Below are the code and all the weights of a small trained network. Each question names an input and a target symbol and asks about switching units off, where a switched-off unit gives its printed mean instead of its output.

import numpy as np


def w(rows, s, z=0):
    codes = np.array(rows[::2]) - 128.0
    scale = np.full(codes.shape[1], s)
    scale[-1] = z or s
    return codes * scale


def norm(h):
    return h / np.sqrt((h * h).mean(-1, keepdims=True) + 1e-5)


def f(y):
    return np.maximum(y, 0)


def softmax(a):
    e = np.exp(a - a.max(-1, keepdims=True))
    return e / e.sum(-1, keepdims=True)


def log_softmax(a):
    a = a - a.max(-1, keepdims=True)
    return a - np.log(np.exp(a).sum(-1, keepdims=True))


def net(x, mask):
    ids = ['δηθλμξπτ'.index(c) for c in x.split()]
    T = len(ids)
    res = E[ids] + P[:T]
    r = norm(res)
    for j in range(2):
        rows = slice(3 * j, 3 * j + 3)
        q, k, v = (r @ M[0][rows].T for M in (Q, K, V))
        z = softmax(np.where(np.tri(T) > 0, q @ k.T / 3**0.5, -1e9)) @ v
        o = O[0][rows]
        res = res + np.where(mask[j], z, o[:, -1]) @ o[:, :-1]
    y = f(norm(res) @ A[0][:, :-1].T + A[0][:, -1])
    res = res + np.where(mask[2:18], y, B[0][:, -1]) @ B[0][:, :-1]
    return log_softmax(norm(res)[-1] @ U[:, :-1].T + U[:, -1])


Q, K, V, O, A, B = {}, {}, {}, {}, {}, {}
E = w([
[135,128,117,160,65],'δ',
[175,16,226,79,176],'η',
[122,135,37,174,11],'θ',
[112,122,90,203,26],'λ',
[144,24,108,37,56],'μ',
[192,51,200,46,147],'ξ',
[147,212,94,125,9],'π',
[59,181,142,152,64],'τ',
],0.015)
P = w([
[244,138,130,179,145],'0',
[78,174,169,88,94],'1',
[73,158,180,100,93],'2',
[79,128,182,140,87],'3',
[77,146,163,126,99],'4',
[55,71,173,199,97],'5',
[55,96,164,184,95],'6',
[55,64,149,237,98],'7',
],0.011)
Q[0] = w([
[114,137,104,174,101],'H1',
[151,214,85,199,208],'H1',
[131,67,132,3,150],'H1',
[115,157,30,151,88],'H2',
[173,96,123,111,168],'H2',
[82,84,110,93,76],'H2',
],0.044)
K[0] = w([
[162,144,115,152,115],'H1',
[94,236,146,86,162],'H1',
[4,77,161,79,116],'H1',
[168,114,96,143,64],'H2',
[116,85,153,110,154],'H2',
[189,189,118,205,168],'H2',
],0.043)
V[0] = w([
[125,83,255,164,167],'H1',
[225,234,91,103,164],'H1',
[185,166,177,22,148],'H1',
[64,151,204,213,169],'H2',
[36,120,102,54,67],'H2',
[83,178,101,139,110],'H2',
],0.032)
O[0] = w([
[61,87,54,114,172,123],'H1',
[254,180,87,126,134,197],'H1',
[212,107,103,47,147,186],'H1',
[125,213,79,82,109,12],'H2',
[139,97,114,191,50,7],'H2',
[170,127,94,157,137,140],'H2',
],0.027,0.012)
A[0] = w([
[143,147,126,135,49,120],'N1',
[109,146,164,124,163,72],'N2',
[89,166,113,169,141,17],'N3',
[117,107,200,108,102,166],'N4',
[158,62,149,168,145,116],'N5',
[71,127,152,153,132,84],'N6',
[72,95,180,1,210,124],'N7',
[100,125,118,132,57,114],'N8',
[110,165,118,163,110,176],'N9',
[88,126,152,89,65,182],'N10',
[34,65,78,119,93,111],'N11',
[110,134,111,130,122,104],'N12',
[140,143,138,99,108,2],'N13',
[163,85,141,105,176,69],'N14',
[133,145,98,101,201,100],'N15',
[107,152,175,134,144,155],'N16',
],0.03,0.0035)
B[0] = w([
[92,75,145,160,109,159],'N1',
[143,69,109,124,130,159],'N2',
[128,161,70,146,151,136],'N3',
[60,125,141,91,156,161],'N4',
[89,167,105,112,115,170],'N5',
[139,116,88,145,180,155],'N6',
[44,142,199,20,42,251],'N7',
[172,145,103,168,95,142],'N8',
[102,156,128,148,126,141],'N9',
[100,96,135,88,173,154],'N10',
[133,39,253,117,164,197],'N11',
[136,136,149,131,126,134],'N12',
[165,141,128,143,149,137],'N13',
[110,167,140,96,140,176],'N14',
[64,123,158,120,90,182],'N15',
[104,79,127,99,167,161],'N16',
],0.051,0.023)
U = w([
[87,153,179,33,79,141],'δ',
[156,7,171,98,183,88],'η',
[99,139,254,222,167,1],'θ',
[111,128,98,161,244,179],'λ',
[131,100,126,181,30,94],'μ',
[163,95,38,57,135,107],'ξ',
[226,170,182,117,177,199],'π',
[87,230,92,139,127,144],'τ',
],0.0099,0.0031)

Each question gives the input, a string of symbols that net reads in full, and the target symbol t.
The units are the heads (3 rows each of Q, K, V and O) and the neurons (one row each of A and B). Each row of codes is followed by its name. A weight is (code - 128) times the scale printed after its matrix; where a second scale follows, it is the last column's (O, A, B and U).
mask holds one flag per unit, heads first, then neurons. A switched-off unit (its flag False) gives its mean, the last column of its rows in O or B, instead of its output. The means were averaged over made-up inputs and are rounded, as every weight is.
A unit's drop is (log p(t) with every unit on - log p(t) with that unit switched off) / (log p(t) with every unit on - log p(t) with every unit switched off).
The circuit of an input: a set's keep is (log p(t) with only the set's units on - log p(t) with every unit switched off) / (log p(t) with every unit on - log p(t) with every unit switched off). Starting from the 12 units with the biggest drops (on a tie, the unit counted first), units are removed one at a time, each time the one whose removal leaves the highest keep (on an exact tie, the one counted first), for as long as the keep stays at least 0.8.
circuit, biggest first: the units of the circuit, biggest drop first
k most important neurons: the k neurons with the biggest drops, biggest first
which heads matter: for each layer, one digit per head in row order, 1 if its drop is at least 0.15 and else 0, layers parted by /
drop when u is switched off: that unit's drop, to one decimal
input θ δ π μ π π μ θ, target θ: circuit, biggest first	H1, N7
input η μ π μ λ, target η: circuit, biggest first	H1, H2, N11, N7
input η π δ δ δ τ μ π, target η: circuit, biggest first	H1, H2, N7, N11
input τ π λ, target τ: circuit, biggest first	H1, N7, H2, N11
input τ ξ μ θ δ, target τ: circuit, biggest first	H1, N7, H2, N11
input μ μ π μ τ τ, target μ: which heads matter	01
input π μ η π τ, target π: which heads matter	10
input τ μ π μ θ τ, target τ: circuit, biggest first	H1, H2, N7, N11
input ξ μ μ η λ τ, target ξ: circuit, biggest first	H1, H2, N7
input ξ μ η ξ π, target ξ: which heads matter	11
input μ π μ, target η: which heads matter	11
input λ λ π λ, target λ: which heads matter	10
input τ π τ, target τ: circuit, biggest first	H2, H1, N7, N11
input η μ λ η μ θ, target η: circuit, biggest first	H1, H2, N11, N7
input μ θ η λ, target μ: circuit, biggest first	H2, N7, N11
input θ π η τ δ μ μ π, target θ: circuit, biggest first	H1, N7
input η π δ τ π, target η: 2 most important neurons	N11, N7
input π τ τ λ, target π: drop when N14 is switched off	0.0
input μ π μ δ π π θ, target μ: drop when N1 is switched off	0.1
input η μ η π η δ τ δ, target η: drop when H1 is switched off	2.3
